In the rows, zero is written as 128.
Each row of numbers stands for one object and depends on some of the facts below. Use the named rows to name the rest.

Named rows:
[118  82 134 118 130 105 136 132 132 116 114 142 120 115 102 137 123 132
 130 140 115 144 104 132  92 141 113 105 179 134 138]: skogan
[136 134 135 133 126  95 128 138 138 120 126 146 102 106 124 146 104 124
 127 131  91 126  96 133 114 142 123 160 133 122 113]: fofugik
[139 108 122 148 116  82 148 128 124 135 140 149 119 125 116 132 134  73
 111 173 201   8 107 140  62 185 138 183 145 160 169]: doke
[120 127 142 147 142 139 139 131 133  80 125 130 131 146 112 121 114 135
 126 119 139 183 127 120  71  95 107  80 196 139 162]: stoveplas
[129 121 114 130  98  94 140 122 147 167 118 146 157 114 107 140 101 172
 137 148 131 144 123 111 177 176 137 116 155 133 113]: pepevur
[116 122 143 153 139 138 135 134 136  75 125 132 128 148 112 118 120 130
 124 128 134 175 126 118  74  94 107  72 195 137 156]: dutror
[139 120 124 122 137  91 133 147 123 145 111 125 120  91 141 116 124  95
 116 150 115 142 121 120 132 143 115 115 146 135 132]: doben
[121 140 141 147 120 111 124 147 153  96 125 149  88 118 133 134 116 114
 122 152  79 116  97 120 126 121 119 136 134 118 105]: drodrolik
[ 92 117 118 124 115 110 138 122 142 139 128 137 157 113 113 106 125 146
 118 145 114 134 109 118 148 147 133 139 141 142 118]: gretom
[107 122 140 151 108 115 114 154 163  89 122 157  72 120 138 130 128 106
 118 176  51  88  89 113 150 117 123 122 126 113  85]: panogel
[136 144 138 138 128 103 129 138 139 112 129 144 105 111 128 142 104 125
 126 128  97 138 100 129 109 138 122 157 138 123 118]: pufek
[131 146 141  91 136  93 132 125 137 130 124 142 114 107 111 169 147 108
 145 146 134  96 109 142 129 121 148 124 138 160 138]: pekam
[129 182 160  71 155  83 141 152 140 108 125 124  94 108 114 157 127 158
 139 141  97 155  83 144 112 151 135 149 118 144 102]: flesen
[134 186 148 165 138 129 132 136 140  80 137 134 113 138 136 124  97 129
 122 110 120 175 120 118  92 103 119 131 152 125 133]: plugri
[104  78 152 108 127 164 130  98 138 112  90 132 121  80 130 138 119  98
 133  85 128 105 111 110 171 157 100 185 148 137 149]: kebik
[134 166 139 149 133 133 127 115 136 100 133 141 127 137 127 142 130  93
 134 120 163 124 137 121 106  77 137 107 161 152 165]: klagros
[132 171 152 106 142  97 137 146 141 104 126 132 100 113 122 148 115 142
 133 132  98 151  94 135 108 141 125 152 132 133 111]: klatrur

Facts:
gregrun | gridi gadol | tofis d
klatrur | gridi starogok | tofis a
starogok | tofis c
zuklo | gridi gregrun | tofis e
klagros | tofis f
gretom | gridi bikin | tofis d
likur | gridi degipli | tofis b
rubi | tofis e
fiflas | gridi stiskabrus | tofis d
gevir | gridi zavi | tofis d
klaplo | gridi plomar | tofis e
vobu | gridi detik | tofis c
rizate | gridi grikla | tofis b
bidruni | gridi panogel | tofis b
plomar | gridi plugri | tofis a
nuzes | gridi veklu | tofis a
skogan | gridi susi | tofis b
groga | gridi stelaras | tofis f
gofluk | gridi puskasti | tofis d
pufek | gridi vekol | tofis a
vekol | tofis d
boklo | gridi tritel | tofis a
libros | gridi kebik | tofis c
stagri | gridi bromes | tofis d
flozim | gridi stubato | tofis a
fetek | gridi rizate | tofis a
pleplin | tofis e
tilos | gridi pepevur | tofis d
flaflim | gridi pitre | tofis e
sebrigom | gridi vestek | tofis e
puskasti | gridi plase | tofis b
pleste | gridi zuklo | tofis d
nikir | gridi stagri | tofis f
bromes | gridi gredro | tofis a
dutror | tofis b
fomus | gridi biklostal | tofis c
stelaras | gridi lepo | tofis a
trudemok | gridi doke | tofis b
doben | gridi sebrigom | tofis e
kedu | gridi pekam | tofis a
stubato | gridi drizek | tofis a
kodenil | gridi ribrem | tofis b
pitre | tofis c
detik | gridi trudemok | tofis c
vestek | gridi pufek | tofis d
lepo | gridi flozim | tofis c
drizek | gridi replil | tofis a
tritel | gridi nuzes | tofis e
bestes | gridi nelon | tofis e
breske | gridi tabror | tofis d
boklopar | tofis c
gredek | gridi bidruni | tofis c
kluril | gridi klatrur | tofis f
tabror | gridi totik | tofis d
sobi | tofis d
bufu | gridi suruk | tofis a
grikla | gridi stoveplas | tofis a
kloziskon | gridi breske | tofis b
zegrar | gridi drodrolik | tofis e
biklostal | gridi gofluk | tofis f
stiskabrus | gridi navis | tofis e
ribrem | gridi stekem | tofis b
panogel | gridi zegrar | tofis a
bikin | gridi klaplo | tofis c
navis | gridi boklopar | tofis b
degipli | gridi fiflas | tofis a
pepevur | gridi likur | tofis d
stekem | gridi dustor | tofis e
drodrolik | gridi dutror | tofis a
dustor | gridi gredek | tofis c
tranak | tofis e
fleflo | gridi totrik | tofis c
plugri | tofis a
korok | gridi zadrik | tofis a
totrik | tofis f
zavi | gridi flesen | tofis e
pobun | tofis c
replil | gridi rubi | tofis c
veklu | tofis e
plase | gridi libros | tofis d
gredro | gridi pleplin | tofis c
plikel | tofis b
suruk | tofis f
nelon | gridi gevir | tofis b
flesen | gridi kluril | tofis a
zadrik | gridi nikir | tofis b
doke | gridi zetrok | tofis f
pekam | gridi bestes | tofis f
tisak | tofis a
zetrok | gridi kloziskon | tofis d
stoveplas | tofis b
totik | tofis a
gadol | gridi flaflim | tofis f
fofugik | gridi fleflo | tofis a
susi | gridi fofugik | tofis a
kebik | gridi groga | tofis c

Rows to name:
No name comes twice in this set of rows, the named rows included.
[115  61 114 126 131  92 110 130 115 136 130 138 129 102  97 113 112 133
 128 115  71 157 100 155  69  87 129 105 178 142 146] | zadrik
[129  65 108  87 146 156 147 118 125  76 104 146 134 116 105 132 121 103
 141  89 113 119  93 134 169 165  70 132 159 128 173] | puskasti
[141 125 123 125 139  96 131 146 121 142 113 122 120  94 141 110 119  99
 116 141 114 147 124 121 128 131 117 111 150 137 135] | flaflim
[131 110 112 147 130  79  92 133 115 142 147 140 112  90 123 108  88 128
 123  93  37 153  93 160  81  60 145 155 133 134 123] | bromes
[117  74 142  99 129 173 131 101 136  99  92 130 119  88 129 127 115  97
 137  77 132  82 108 114 195 164  91 184 140 142 159] | libros
[144 114 115 106 130 131 130 111 132 112 118 155 125 110 118 154 134  79
 145 112 135  62 109 136 172 134 117 142 134 145 163] | biklostal
[131 135 163 160 118 150 123 124 144 102 115 114 109 134 131 113  94 139
 128 107 161 131 141 102 124 104 132 112 171 156 152] | boklopar
[136 158 128 154 147 117 126 143 119 114 127 112 130 119 152  86 111 100
 110 117 127 188 144 114 101  83 116  89 164 142 157] | pleplin
[130 167 146  53 166  76 147 163 125 136 113 100 106  93 129 133 147 133
 129 160 116 169 105 137 132 152 130 104 132 161 118] | zavi
[ 89  85  90 138 116  90  93 117 113 169 154 133 166  91 111  63 105 149
 114 103  48 159 105 152 111  59 159 132 134 156 124] | stagri
[121  95 153 132 113 124 116 126 139 127 110 123 100 104 123 121 107 132
 128 125 130  90 116 117 135 135 134 143 153 156 138] | fleflo
[ 92  64 135 139 111 123 118 149 156  84 108 155  87 129 116 124 149 109
 120 190  68  93  94 113 129 110 111  62 171 122 107] | bidruni

Now the same objects, written a new way:
Some rows with their names:
[162 169 153 126 102 109 142 171 114  96 151 138 120 202 170 118 108  81
 108  88  83  78 104  84 141  56 107 130 163]: plase
[152 106 124 110 121 111 122 160  74 114 152 118 105 195 144 148 111 145
 153  99 112 100 152 109 105 103  94 151 156]: totrik
[152 149 136  84 129  93 137 154  70 141 169 110  98 203 144  89 111 112
 137 131  58  89 167 132 108  97 175 148 159]: likur
[210 164 157  86 117 113 148 181  99 187 132 103  82 195 167  86 100 140
 140  57  74  99 173  92 125  83  97 181 173]: zetrok
[167 117 124  82  87 128 158 139  80 122 145 119 117 177 153 131  94 124
 125 100 107 102 139 136 131  89 115 157 152]: susi
[167 116 123  82  89 126 155 135  80 124 149 121 120 179 152 136  93 126
 125 101 111 101 139 138 131  89 111 158 152]: fofugik
[167 137 137  86 134 104 132 159  82 115 149 121 104 195 164 120 124 130
 136  95 112  86 156 135 140  96 139 163 137]: skogan
[174 123 119 128 128 116 158 194 119  85 152 126 112 209 132 121 134 109
 140  89  86 128 112  95 107  98 114 150 136]: groga
[155 110 123 110 119 114 127 166  76 112 147 120  99 198 147 140 110 135
 153  99 108  99 152  99 110 101  99 146 156]: gadol
[163 130 144  85 136 100 123 151  81 113 152 124 111 193 165 136 118 141
 136  93 123  85 163 147 139  93 125 160 142]: stoveplas
[162 149 130  96 100 111 135 176  95 118 134 127 129 171 131 152 100 155
 141 101  96 127 161 144 133  95 109 142 169]: rubi
[187 140 123 106 119 132 139 195 101 110 130 128 159 204 116 121 159 123
 142  64  81 146 125 146  88  86 141 154 142]: lepo
[155 135 127 101 104 141 107 165  62 122 123 115 135 198 150 127 126 129
 142  87  96 103 156 131 110  81 122 143 162]: bikin
[165 115 125  83  91 124 155 133  79 122 149 123 122 176 155 140  89 130
 125 101 113 101 139 139 129  89 106 155 153]: plomar
[151 151 128  94  94 117 128 171  95 117 121 119 127 173 151 158  98 161
 143 112  92 108 149 139 142  92 112 148 167]: pleplin
[148 132 133  99 103 134  98 156  57 126 133 115 139 198 143 132 115 138
 142  99  92 101 162 139  97  77 120 136 168]: boklopar
[170 114 128  78  92 127 153 137  81 130 146 117 119 178 153 136  84 136
 126  97 117 103 148 141 128  88 102 160 157]: totik

Which object is each row?
No name comes twice in this set of rows, the named rows included.
[188 151 157  91 112 104 135 164  87 166 144 121 107 188 160 121 102 145
 138  68  89  90 159 106 120  77  99 161 178] | tabror
[199 148 147  77 140 119 144 176 100 147 140  91  70 202 172  83 117 138
 138  80 102  98 186 120 144  98 128 191 137] | trudemok
[133 129 126  89 103 152  88 168  69 122  99 100 148 193 183 149 131 163
 159 108  78  77 125 138 120  81 125 166 152] | gredro
[162 118 118  80  87 133 156 145  84 126 133 114 120 175 165 134  98 131
 134 107  97  95 122 135 132  92 126 165 146] | korok
[200 158 158  86 114 109 143 174  97 175 137 112  94 191 164 103  98 142
 138  61  82  95 168 101 123  79  96 173 180] | breske
[161 159 143  94 101  93 140 157  69 163 156 128 120 187 142 107 108 119
 140 102  46  83 143 105  99  85 146 137 188] | pepevur
[176 145 131  94 107 151 117 178  73 145 117  93 110 204 155  98 123 134
 144  78  83 113 172 123 109  87 120 165 157] | detik
[203 148 152  76 144 120 142 177 101 151 142  88  67 204 174  84 111 147
 135  73 108 102 194 121 143  96 116 198 137] | kloziskon
[129 109 109  99 113 133 115 178  87 119 106  90 112 190 195 154 129 172
 182 129  64  68  97  98 124 111 124 182 138] | nikir
[160 164 152 120 101 107 137 164 100 109 145 136 117 197 173 119 105  92
 116  91  84  72 117  87 143  63 109 131 168] | gofluk

Now the same objects, written a new way:
Some rows with their names:
[116 100 137 134 134 147 115 141 116 150 105 133 102  97 115 119 154 162
 126 122 128 141  95 109 140 179 146 112 157 152 115]: plomar
[110 117 153 113 174 130 123 221 126 187 164  67  78  67 124 119  99 132
 134 146  76 197  95 114 109 172 115 112  87  88  83]: kloziskon
[100 137 116 115 154  88 101 117 105 127 131 125  65 110  58  68  78 130
 107 128 123  93 137 153 108 155  72  37 154 165 122]: libros
[115  95 144 135 140 150 115 133 119 152 108 133 102 101 117 121 157 169
 129 124 124 141  90 111 145 178 139 111 153 163 105]: kedu
[183 135 157 138  86 159 117 164 188 144 105  90  58 141 112 128  92 128
  94 136 162 115 166 122 161 183 108 159 165 101 124]: veklu
[148 145 165 126 122 121 110 155 136 148 107 109 127 127  92 118 100 155
 116 150 117 144 122  77 164 163  71 138 140 133 115]: zuklo
[ 88 127 169 124 149  97  89 137  97 118 117  96 129 176 115 128 150  90
  93 116  90  93 113 107 155 140 118  55 167  82  88]: dustor
[166 112 128 180  99 165 124 140 154 108 127  71  58 110 145 112 101 166
  83 119 159 117 171 163 150 139 144 125 142  71 103]: totrik
[145 116 167 118 113 156 160 177 176 154 102  55  41  90 142 107 118 117
  93 140 149  88 151 138 139 186 160 107 134  64 103]: dutror
[119 100 136 135 135 150 117 141 115 147 106 133  97  98 112 122 153 162
 123 118 128 139  97 114 139 181 147 115 160 149 113]: bufu
[112 112 131 118 121 155 116 140  62 185  84 162  60 100 131 122 123 158
 149  78 108  99  74  81 161 106 169 167 135 155 102]: stubato
[181 134 160 139  91 157 113 162 186 144 103  87  63 139 111 125  92 129
  96 137 158 118 163 115 160 182 108 157 161 107 124]: tranak
[149  94 136 146 102 181 120 149 159 145 106 115  43 105 128 130 149 144
 105 111 164 120 132 142 137 193 171 128 179 121 123]: tisak
[136 152 158 157  65 113 115 116 101 103 140  98 131  32 119 123 125 242
  99 154 110 149 104  99 164 110 102  91 161  76 127]: nikir
[114 104 141 162 111 123 168 158 120 135 107 106  95 105 107 148 127 137
  99 149 120 150 122  72 130 120  99  75 121 151 107]: vestek
[143 121 165 120 114 153 157 173 175 163 104  55  41  80 134 101 109 130
  97 142 151  94 149 135 133 178 156 105 129  73 108]: plikel
[107 125 174 102 153 114 153 175 113 148  97  77 122  93 134 103 130 131
 109 152 102 103 108 100 154 171 132  84 119  92  85]: ribrem

Rows to name:
No name comes twice in this set of rows, the named rows included.
[145 139 148 149 162 128 112 134 146 159  64 100 163 136  60 101 107 151
 126 130 175 152 157  37 129 157 104 151 103 121 130] | stiskabrus
[112  94 121 163 182 154 116 117 121 161  59 119 155 101  71 103 166 168
 137 103 190 159 129  52 104 172 171 126 114 135 131] | degipli
[111  95 142 129 141 145 116 154  98 126 100 132 119 124 131 128 168 136
 115 118 117 122  97 113 153 191 153 106 169 135 103] | drodrolik
[147  88 133 146 103 186 117 160 162 149 119 113  35 106 131 135 145 134
 106 110 160 133 133 149 128 199 177 131 175 116 124] | totik
[114 112 127 115 119 149 120 143  59 182  82 169  57  98 131 115 118 159
 146  78 108  94  76  83 161 109 168 164 136 161 103] | flozim
[ 98 127 155 137 145 110  82 123 127 161 141  95  81 130  87 114 121 133
 117 117 107 135 113 105 120 124 101  74 143 110 102] | vobu
[181 137 159 138  84 162 115 165 182 153 103  93  48 143 118 127  88 127
  98 126 159 107 163 113 164 168 115 168 161 102 123] | rubi
[120  72 169 143 156 158 122  97 158 173 103 111  94 115 137 120 171 192
 136 135 117 131  75 129 168 174 114 106 141 208  70] | flesen
[ 98 139 116 113 148  90 100 119  97 142 125 128  55 111  67  74  75 126
 113 115 117  87 131 142 112 137  84  53 147 161 116] | kebik
[108 122 152 131 185 125 152 144 140 178  64  64 148  75  82  82 126 152
 130 135 165 131 138  54 108 152 148 102  71  88 110] | likur

The same objects again, as new rows of numbers:
Some rows with their names:
[124 121 132  51  48  88 148 135 114 105 166 120 150]: lepo
[138 125 122  57  60  73 104 128 103 103 155 111 156]: flozim
[104 131 134 144 138 130 113 137 114 102 139  95 110]: plikel
[107 124 123 198 192  87 153 135 142 111  48 108 131]: drodrolik
[ 79 124 122 193 221  90 126 125 151  98  69  83  97]: dutror
[ 95 138 131 159  60 128 161 147 139 125 132 121 100]: vobu
[134 128 136 144 135 127 133 149 104 109 110 124 143]: grikla
[ 99 132 129 150 119 130 113 136 116 107 146  93 112]: skogan
[100 131 130 153 138 132 110 138 115 103 139  96 107]: likur
[ 73 127 138  98  30 161  69 149  49 101 151 150 173]: pekam
[ 91 128 152 132  58 181  71 144  55  97 151 141 118]: bestes
[133 139  96 169 128 125 137 127 143 130 147  83 144]: ribrem
[116 138 134  79  57 103  48 115 116  96 128  86  88]: rubi
[131 130 134 147 114 126 139 147 105 115 118 118 144]: boklo
[134 126 191 150 108 159 188 152 132 118 143  70 155]: plase
[117 133 183 176 113 146 188 148 125 118 136  40 112]: puskasti
[123 131 140 151 152 167 108 145 110 100 121 114 101]: stiskabrus

Rows to name:
No name comes twice in this set of rows, the named rows included.
[151 141 105 174 129 154 138 131 143 130 135  95 129] | stekem
[131 141  94 174 112 123 143 125 146 133 155  79 144] | kodenil
[ 78 126 145 130  88 156  71 144  63  92 156 130 120] | nelon
[121 132 116 168 122 113 176 138 149 128  89 116 145] | gredek
[104 127 134 146 161 135 107 140 111  97 127 102 113] | navis
[117 126 117 191 179  93 159 135 139 116  61 110 140] | panogel
[ 95 126 143 134  25 145  97 147  45 109 140 155 169] | kedu
[ 99 125 165 122 112 182  73 154  83  91 141 151 141] | gevir
[137 125 139 142 158 128 128 151 102 103  98 129 140] | plugri
[116 125 154 137 151 151 105 143 123  99 117 119 145] | vekol
[131 121 135  50  90 119 153 150 109 107 190  97 175] | groga

